Below is a small trained network, with its code and all its weights. Each question gives an input and a target symbol and asks what happens when units are switched off, that is, made to give their printed mean instead of their output.

import numpy as np


def w(rows, s, z=0):
    codes = np.array(rows[::2]) - 128.0
    scale = np.full(codes.shape[1], s)
    scale[-1] = z or s
    return codes * scale


def norm(h):
    return h / np.sqrt((h * h).mean(-1, keepdims=True) + 1e-5)


def f(y):
    return y / 2 * (1 + np.tanh(0.7978845608 * (y + 0.044715 * y**3)))


def softmax(a):
    e = np.exp(a - a.max(-1, keepdims=True))
    return e / e.sum(-1, keepdims=True)


def log_softmax(a):
    a = a - a.max(-1, keepdims=True)
    return a - np.log(np.exp(a).sum(-1, keepdims=True))


def net(x, mask):
    ids = ['αβεζηλπστφψ'.index(c) for c in x.split()]
    T = len(ids)
    res = E[ids] + P[:T]
    u = 0
    for l in range(3):
        r = norm(res)
        for j in range(2):
            rows = slice(2 * j, 2 * j + 2)
            q, k, v = (r @ M[l][rows].T for M in (Q, K, V))
            z = softmax(np.where(np.tri(T) > 0, q @ k.T / 2**0.5, -1e9)) @ v
            o = O[l][rows]
            res = res + np.where(mask[u + j], z, o[:, -1]) @ o[:, :-1]
        u += 2
        y = f(norm(res) @ A[l][:, :-1].T + A[l][:, -1])
        res = res + np.where(mask[u : u + 12], y, B[l][:, -1]) @ B[l][:, :-1]
        u += 12
    return log_softmax(norm(res)[-1] @ U[:, :-1].T + U[:, -1])


Q, K, V, O, A, B = {}, {}, {}, {}, {}, {}
E = w([
[131,110,139,90,59],'α',
[142,168,138,158,143],'β',
[123,118,148,134,129],'ε',
[119,116,147,128,123],'ζ',
[122,118,147,134,130],'η',
[149,143,111,161,8],'λ',
[120,120,144,135,117],'π',
[142,79,68,125,87],'σ',
[138,167,104,93,114],'τ',
[128,120,151,127,151],'φ',
[106,107,103,193,133],'ψ',
],0.0017)
P = w([
[90,160,195,143,68],'0',
[157,119,171,137,105],'1',
[237,105,180,93,133],'2',
[121,113,120,134,141],'3',
[1,160,96,145,124],'4',
[116,119,124,144,129],'5',
[244,95,142,121,126],'6',
[122,112,120,138,126],'7',
[10,147,94,130,128],'8',
[116,112,129,140,160],'9',
[213,98,139,138,145],'10',
],0.00086)
Q[0] = w([
[85,45,192,70,143],'0.h1',
[171,217,51,197,96],'0.h1',
[1,152,70,114,142],'0.h2',
[2,140,81,119,149],'0.h2',
],0.0046)
K[0] = w([
[160,177,96,201,126],'0.h1',
[100,84,151,60,122],'0.h1',
[254,111,126,133,138],'0.h2',
[254,92,127,138,140],'0.h2',
],0.0067)
V[0] = w([
[109,141,136,98,181],'0.h1',
[92,55,129,97,125],'0.h1',
[69,67,163,74,95],'0.h2',
[144,89,135,100,249],'0.h2',
],0.0021)
O[0] = w([
[108,83,92,102,95,68],'0.h1',
[121,104,164,65,220,137],'0.h1',
[47,64,126,43,73,234],'0.h2',
[145,156,250,102,101,3],'0.h2',
],0.0017,0.00068)
A[0] = w([
[128,129,129,128,128,129],'0.n1',
[128,128,128,128,128,128],'0.n2',
[102,101,189,182,45,158],'0.n3',
[129,153,138,66,245,1],'0.n4',
[42,199,136,32,107,38],'0.n5',
[128,128,128,128,128,128],'0.n6',
[253,110,130,82,91,192],'0.n7',
[128,128,128,128,128,128],'0.n8',
[128,129,128,128,128,129],'0.n9',
[128,128,128,128,128,128],'0.n10',
[128,128,128,128,128,128],'0.n11',
[127,155,137,67,244,2],'0.n12',
],0.0012,0.00091)
B[0] = w([
[128,128,128,128,128,129],'0.n1',
[128,128,128,128,128,128],'0.n2',
[161,145,146,109,200,211],'0.n3',
[114,114,78,151,3,3],'0.n4',
[170,80,101,134,118,54],'0.n5',
[128,128,128,128,128,128],'0.n6',
[63,145,126,148,187,217],'0.n7',
[128,128,128,128,128,128],'0.n8',
[128,128,128,128,128,129],'0.n9',
[128,128,128,128,128,128],'0.n10',
[128,128,128,128,128,128],'0.n11',
[117,114,77,150,5,2],'0.n12',
],0.0015,0.00042)
Q[1] = w([
[100,198,91,130,51],'1.h1',
[19,136,144,151,152],'1.h1',
[1,192,143,140,145],'1.h2',
[57,230,83,97,47],'1.h2',
],0.0059)
K[1] = w([
[224,97,171,155,204],'1.h1',
[245,162,84,51,125],'1.h1',
[254,88,98,124,132],'1.h2',
[190,148,171,100,157],'1.h2',
],0.006)
V[1] = w([
[117,40,217,203,6],'1.h1',
[97,51,143,250,93],'1.h1',
[50,153,147,159,165],'1.h2',
[149,114,75,60,89],'1.h2',
],0.0019)
O[1] = w([
[7,119,145,226,133,158],'1.h1',
[10,137,158,176,60,146],'1.h1',
[98,214,95,81,145,255],'1.h2',
[214,106,157,176,81,42],'1.h2',
],0.0018,0.00048)
A[1] = w([
[129,128,129,130,127,135],'1.n1',
[128,128,129,128,128,127],'1.n2',
[152,123,106,111,100,254],'1.n3',
[126,127,126,124,130,118],'1.n4',
[129,128,130,129,127,133],'1.n5',
[130,128,130,133,126,142],'1.n6',
[130,128,130,132,126,140],'1.n7',
[5,192,99,143,62,25],'1.n8',
[130,128,131,133,125,142],'1.n9',
[127,128,128,127,128,123],'1.n10',
[129,128,129,130,127,136],'1.n11',
[127,128,127,126,129,121],'1.n12',
],0.0025,0.00035)
B[1] = w([
[125,129,129,131,131,127],'1.n1',
[128,128,128,128,127,128],'1.n2',
[83,165,87,127,113,145],'1.n3',
[134,126,127,124,123,130],'1.n4',
[126,130,129,130,129,127],'1.n5',
[120,130,129,134,134,126],'1.n6',
[122,130,129,132,132,126],'1.n7',
[250,111,114,75,153,253],'1.n8',
[120,130,129,134,134,126],'1.n9',
[129,128,128,127,126,128],'1.n10',
[125,129,129,131,131,128],'1.n11',
[131,127,127,125,125,129],'1.n12',
],0.0012,0.00066)
Q[2] = w([
[157,211,75,149,171],'2.h1',
[126,74,135,254,145],'2.h1',
[94,111,150,137,168],'2.h2',
[114,45,173,190,183],'2.h2',
],0.0078)
K[2] = w([
[154,173,145,231,254],'2.h1',
[65,188,52,200,55],'2.h1',
[144,110,128,40,79],'2.h2',
[69,105,186,69,89],'2.h2',
],0.0048)
V[2] = w([
[1,90,205,227,96],'2.h1',
[175,47,165,192,80],'2.h1',
[145,61,169,179,222],'2.h2',
[157,26,122,152,204],'2.h2',
],0.0012)
O[2] = w([
[254,146,96,61,134,254],'2.h1',
[95,155,124,55,232,9],'2.h1',
[73,175,88,200,41,171],'2.h2',
[58,212,105,160,76,141],'2.h2',
],0.0013,0.00039)
A[2] = w([
[96,163,92,112,135,79],'2.n1',
[124,177,101,160,183,88],'2.n2',
[89,166,89,99,132,89],'2.n3',
[212,219,155,236,95,65],'2.n4',
[163,88,151,148,128,163],'2.n5',
[84,74,114,42,49,43],'2.n6',
[127,128,127,128,129,125],'2.n7',
[176,159,147,107,92,133],'2.n8',
[119,138,179,149,108,77],'2.n9',
[139,83,1,186,73,2],'2.n10',
[130,89,133,203,134,187],'2.n11',
[128,128,129,128,127,130],'2.n12',
],0.0031,0.001)
B[2] = w([
[151,70,125,174,197,136],'2.n1',
[248,113,147,174,127,175],'2.n2',
[135,56,125,190,196,177],'2.n3',
[130,105,157,140,80,1],'2.n4',
[71,168,104,118,105,152],'2.n5',
[212,78,138,194,99,196],'2.n6',
[129,128,127,129,128,127],'2.n7',
[80,170,88,124,172,108],'2.n8',
[149,184,169,39,157,46],'2.n9',
[55,166,167,43,199,90],'2.n10',
[103,184,57,118,97,182],'2.n11',
[127,128,129,128,128,129],'2.n12',
],0.0018,0.00037)
U = w([
[163,37,146,125,45,187],'α',
[220,225,178,223,95,81],'β',
[82,167,254,46,165,205],'ε',
[123,95,145,145,141,18],'ζ',
[118,101,144,144,134,2],'η',
[67,199,104,114,17,193],'λ',
[157,131,161,175,202,82],'π',
[26,52,39,55,121,48],'σ',
[232,176,30,48,131,185],'τ',
[140,63,98,193,141,196],'φ',
[44,212,44,226,151,88],'ψ',
],0.0081,0.0032)

Each question gives the input, a string of symbols that net reads in full, and the target symbol t.
The units are the heads (2 rows each of Q, K, V and O) and the neurons (one row each of A and B). Each row of codes is followed by its name. A weight is (code - 128) times the scale printed after its matrix; where a second scale follows, it is the last column's (O, A, B and U).
mask holds one flag per unit, layer by layer, with each layer's heads first. A switched-off unit (its flag False) gives its mean, the last column of its rows in O or B, instead of its output. The means were averaged over made-up inputs and are rounded, as every weight is.
A unit's drop is (log p(t) with every unit on - log p(t) with that unit switched off) / (log p(t) with every unit on - log p(t) with every unit switched off).
The circuit of an input: a set's keep is (log p(t) with only the set's units on - log p(t) with every unit switched off) / (log p(t) with every unit on - log p(t) with every unit switched off). Starting from the 12 units with the biggest drops (on a tie, the unit counted first), units are removed one at a time, each time the one whose removal leaves the highest keep (on an exact tie, the one counted first), for as long as the keep stays at least 0.8.
units of the circuit, in order: the units of the circuit, biggest drop first
most important unit: the unit with the biggest drop
k most important neurons: the k neurons with the biggest drops, biggest first
top k neurons in layer l: the k neurons of layer l with the biggest drops, biggest first
drop of u: that unit's drop, to one decimal
input φ τ ε τ λ π φ, target ψ: 2 most important neurons	2.n11, 1.n8
input φ ψ ψ α τ φ η, target τ: 4 most important neurons	0.n7, 2.n6, 2.n10, 2.n3
input φ φ φ β, target β: units of the circuit, in order	2.n4, 0.h2
input φ η φ φ τ φ σ ε ε, target λ: most important unit	1.h2
input φ τ ζ τ τ α φ β τ ψ π, target τ: units of the circuit, in order	2.n6, 2.n3, 0.h2
input α ζ φ φ τ η, target ε: units of the circuit, in order	0.h2, 2.n3
input φ ψ ψ φ φ ψ σ, target σ: 2 most important neurons	2.n10, 2.n2
input φ σ π ζ φ ζ, target α: 3 most important neurons	2.n6, 2.n10, 0.n7
input φ π τ φ τ φ ψ, target ψ: units of the circuit, in order	1.n8, 2.n11, 2.n10
input φ φ ψ, target ψ: 2 most important neurons	2.n11, 2.n6
input φ ψ φ λ φ τ σ φ η, target λ: 2 most important neurons	2.n10, 2.n11
input σ σ σ φ λ τ ζ, target ψ: 2 most important neurons	1.n8, 0.n7
input ψ φ φ η φ π φ, target ε: top 2 neurons in layer 0	0.n5, 0.n7
input π ψ ψ φ φ τ η π, target τ: units of the circuit, in order	1.h1
input π ψ φ, target φ: top 2 neurons in layer 2	2.n10, 2.n9
input σ τ π, target λ: 2 most important neurons	1.n8, 2.n5
input η ψ ψ ψ σ β ε, target λ: top 2 neurons in layer 1	1.n8, 1.n3
input α φ β τ β φ τ φ φ ζ, target ε: 2 most important neurons	2.n6, 1.n8
input β ψ η, target β: 2 most important neurons	2.n2, 2.n10
input τ φ φ τ, target φ: most important unit	2.h1
input τ φ λ φ ε τ φ φ α, target α: 2 most important neurons	2.n6, 1.n8
input ψ τ φ φ τ π, target ε: top 2 neurons in layer 2	2.n6, 2.n11
input φ φ τ φ τ τ σ, target σ: 2 most important neurons	2.n10, 1.n8
input ε η σ τ φ, target λ: top 2 neurons in layer 2	2.n3, 2.n1
input η α τ ψ φ ε φ τ, target ψ: top 3 neurons in layer 2	2.n10, 2.n8, 2.n3
input φ τ ε ζ, target τ: drop of 1.h1	1.2
input π ζ ζ φ, target α: most important unit	0.h2
input φ ε β φ σ π η, target λ: drop of 0.n7	0.0
